Below are the code and all the weights of a small trained network. Each question names an input and a class and asks about switching units off, where a switched-off unit gives its printed mean instead of its output.

import numpy as np


def w(rows, s, z=0):
    codes = np.array(rows[::2]) - 128.0
    scale = np.full(codes.shape[1], s)
    scale[-1] = z or s
    return codes * scale


def norm(h):
    return h / np.sqrt((h * h).mean(-1, keepdims=True) + 1e-5)


def f(y):
    return y / 2 * (1 + np.tanh(0.7978845608 * (y + 0.044715 * y**3)))


def log_softmax(a):
    a = a - a.max(-1, keepdims=True)
    return a - np.log(np.exp(a).sum(-1, keepdims=True))


def net(x, mask):
    res = np.array(x, float).reshape(1, 7) / 4 @ E
    u = 0
    for l in range(4):
        y = f(norm(res) @ A[l][:, :-1].T + A[l][:, -1])
        res = res + np.where(mask[u : u + 10], y, B[l][:, -1]) @ B[l][:, :-1]
        u += 10
    return log_softmax(norm(res)[-1] @ U[:, :-1].T + U[:, -1])


A, B = {}, {}
E = w([
[73,163,151,120,63,171,249],'x0',
[173,51,125,197,168,149,127],'x1',
[139,138,36,106,31,164,119],'x2',
[206,98,98,68,123,180,43],'x3',
[185,190,134,71,144,130,123],'x4',
[21,17,161,86,117,108,86],'x5',
[172,117,114,185,126,164,142],'x6',
],0.0022)
A[0] = w([
[221,138,132,198,160,128,143,21],'L0N1',
[217,118,46,144,51,127,122,79],'L0N2',
[91,8,172,82,204,182,58,6],'L0N3',
[235,97,79,139,85,149,94,78],'L0N4',
[32,66,189,162,113,100,183,115],'L0N5',
[72,131,187,61,132,5,51,18],'L0N6',
[90,188,101,35,2,135,208,68],'L0N7',
[102,154,201,61,168,164,105,155],'L0N8',
[184,49,80,118,132,130,104,105],'L0N9',
[165,205,183,132,212,141,122,81],'L0N10',
],0.0037,0.0023)
B[0] = w([
[156,207,141,127,153,129,139,135],'L0N1',
[184,151,54,149,134,127,83,191],'L0N2',
[219,63,169,100,51,74,72,203],'L0N3',
[161,154,59,156,96,109,100,198],'L0N4',
[131,85,2,181,123,142,154,234],'L0N5',
[104,173,83,54,195,74,116,189],'L0N6',
[126,158,211,103,75,197,90,247],'L0N7',
[135,75,107,85,159,125,158,198],'L0N8',
[163,139,103,139,69,126,65,182],'L0N9',
[126,101,199,122,146,120,208,173],'L0N10',
],0.0044,0.0014)
A[1] = w([
[106,154,160,85,31,240,150,63],'L1N1',
[68,104,85,231,135,113,170,64],'L1N2',
[48,144,98,2,224,36,107,10],'L1N3',
[94,186,123,125,110,92,94,169],'L1N4',
[195,215,180,194,173,134,186,24],'L1N5',
[164,119,62,121,157,112,103,150],'L1N6',
[61,150,214,161,135,139,126,202],'L1N7',
[90,188,152,63,57,225,140,3],'L1N8',
[186,125,143,167,73,100,42,120],'L1N9',
[73,140,131,68,184,41,85,23],'L1N10',
],0.0045,0.0022)
B[1] = w([
[63,219,147,131,89,52,69,221],'L1N1',
[135,84,176,165,83,99,188,180],'L1N2',
[2,147,157,140,206,235,88,238],'L1N3',
[143,63,129,89,168,199,134,178],'L1N4',
[215,140,180,190,198,143,114,204],'L1N5',
[53,178,96,111,149,159,156,218],'L1N6',
[204,139,47,85,139,82,114,200],'L1N7',
[82,186,121,139,50,63,111,189],'L1N8',
[136,110,94,51,140,105,190,253],'L1N9',
[56,137,123,103,126,217,56,163],'L1N10',
],0.0045,0.0015)
A[2] = w([
[64,68,213,187,112,61,239,59],'L2N1',
[51,215,85,152,166,185,203,161],'L2N2',
[191,10,171,58,139,117,84,61],'L2N3',
[49,69,181,216,121,70,208,80],'L2N4',
[163,160,239,160,172,134,190,125],'L2N5',
[90,216,90,193,150,252,212,123],'L2N6',
[65,237,169,129,26,120,116,1],'L2N7',
[17,110,83,160,144,188,33,66],'L2N8',
[84,105,144,47,41,58,61,118],'L2N9',
[47,109,123,108,73,177,33,106],'L2N10',
],0.0042,0.002)
B[2] = w([
[78,64,12,123,56,193,125,204],'L2N1',
[183,65,125,76,125,59,94,224],'L2N2',
[102,116,148,85,161,3,164,207],'L2N3',
[93,105,65,120,66,194,118,210],'L2N4',
[122,119,143,124,198,198,179,201],'L2N5',
[143,69,169,89,164,71,94,209],'L2N6',
[106,183,209,174,47,54,174,213],'L2N7',
[172,175,201,111,178,187,53,215],'L2N8',
[171,144,135,201,162,39,168,253],'L2N9',
[148,165,203,148,191,146,141,240],'L2N10',
],0.0052,0.0015)
A[3] = w([
[109,149,142,145,3,151,198,144],'L3N1',
[200,176,49,127,48,124,123,135],'L3N2',
[97,230,181,177,30,70,130,82],'L3N3',
[163,90,63,150,222,166,90,178],'L3N4',
[42,200,169,115,189,159,84,131],'L3N5',
[181,185,158,55,208,83,101,141],'L3N6',
[196,147,195,175,191,105,169,40],'L3N7',
[138,37,185,60,136,10,129,2],'L3N8',
[46,140,47,30,43,106,90,128],'L3N9',
[163,237,182,130,91,96,109,105],'L3N10',
],0.0052,0.0021)
B[3] = w([
[53,88,173,184,132,69,123,190],'L3N1',
[63,194,126,51,76,145,61,209],'L3N2',
[43,225,170,128,104,1,178,218],'L3N3',
[106,206,197,96,83,138,140,249],'L3N4',
[74,93,175,76,141,157,137,190],'L3N5',
[82,79,91,170,62,136,140,254],'L3N6',
[181,168,111,209,167,158,159,171],'L3N7',
[215,56,67,108,221,36,105,165],'L3N8',
[204,131,162,210,184,174,194,188],'L3N9',
[127,48,184,193,154,82,182,205],'L3N10',
],0.0055,0.0033)
U = w([
[224,36,48,48,202,14,44,184],'0',
[255,210,177,240,203,222,217,171],'1',
[53,9,36,230,24,198,209,129],'2',
[40,217,223,201,42,10,198,219],'3',
[34,108,237,17,252,196,34,130],'4',
[219,238,18,22,36,174,30,148],'5',
[116,67,171,79,208,181,189,4],'6',
],0.007,0.0042)

Each question gives the input, the list of numbers given to net, and the class t.
The units are the neurons (one row each of A and B). Each row of codes is followed by its name. A weight is (code - 128) times the scale printed after its matrix; where a second scale follows, it is the last column's (A, B and U).
mask holds one flag per neuron, layer by layer. A switched-off neuron (its flag False) gives its mean, the last column of its row in B, instead of its output. The means were averaged over made-up inputs and are rounded, as every weight is.
A unit's drop is (log p(t) with every unit on - log p(t) with that unit switched off) / (log p(t) with every unit on - log p(t) with every unit switched off).
The circuit of an input: a set's keep is (log p(t) with only the set's units on - log p(t) with every unit switched off) / (log p(t) with every unit on - log p(t) with every unit switched off). Starting from the 12 units with the biggest drops (on a tie, the unit counted first), units are removed one at a time, each time the one whose removal leaves the highest keep (on an exact tie, the one counted first), for as long as the keep stays at least 0.8.
circuit, biggest first: the units of the circuit, biggest drop first
most important unit: the unit with the biggest drop
k most important neurons: the k neurons with the biggest drops, biggest first
top k neurons in layer l: the k neurons of layer l with the biggest drops, biggest first
drop of u: that unit's drop, to one decimal
input [-7,6,-6,-7,8,5,6], class 0: circuit, biggest first	(L0N3, L3N8)
input [6,-4,1,-6,-4,6,1], class 2: circuit, biggest first	(L2N1)
input [4,6,-3,-8,-2,-8,-7], class 1: circuit, biggest first	(L1N5, L2N5)
input [7,-4,-4,0,-5,7,-4], class 2: 2 most important neurons	(L0N5, L2N1)
input [-3,-7,7,-1,5,-8,5], class 3: 2 most important neurons	(L0N7, L3N10)
input [0,-6,-5,1,-5,0,3], class 4: 3 most important neurons	(L0N6, L1N3, L2N8)
input [2,8,-8,0,-1,5,2], class 2: 3 most important neurons	(L0N5, L2N1, L2N4)
input [-4,3,-7,-7,3,0,3], class 1: 3 most important neurons	(L1N5, L1N7, L0N1)
input [-6,0,3,-2,-3,3,6], class 0: top 2 neurons in layer 1	(L1N9, L1N3)
input [-4,5,5,-6,0,0,2], class 5: 2 most important neurons	(L0N2, L0N10)
input [4,4,-8,5,7,3,-1], class 0: 2 most important neurons	(L0N3, L3N8)
input [-6,3,0,2,-4,-7,1], class 5: top 2 neurons in layer 2	(L2N10, L2N9)
input [-8,6,-7,-2,-7,-1,3], class 0: 2 most important neurons	(L0N3, L2N3)
input [2,-5,-4,0,-5,-6,0], class 1: most important unit	L1N5
input [-2,-8,6,5,3,-8,0], class 3: top 2 neurons in layer 0	(L0N7, L0N5)
input [-3,6,5,5,2,-7,8], class 5: drop of L3N2	0.1
input [2,3,-8,-1,-7,3,-5], class 2: drop of L0N5	0.2
input [3,-2,-2,1,8,8,-1], class 4: drop of L1N3	0.4
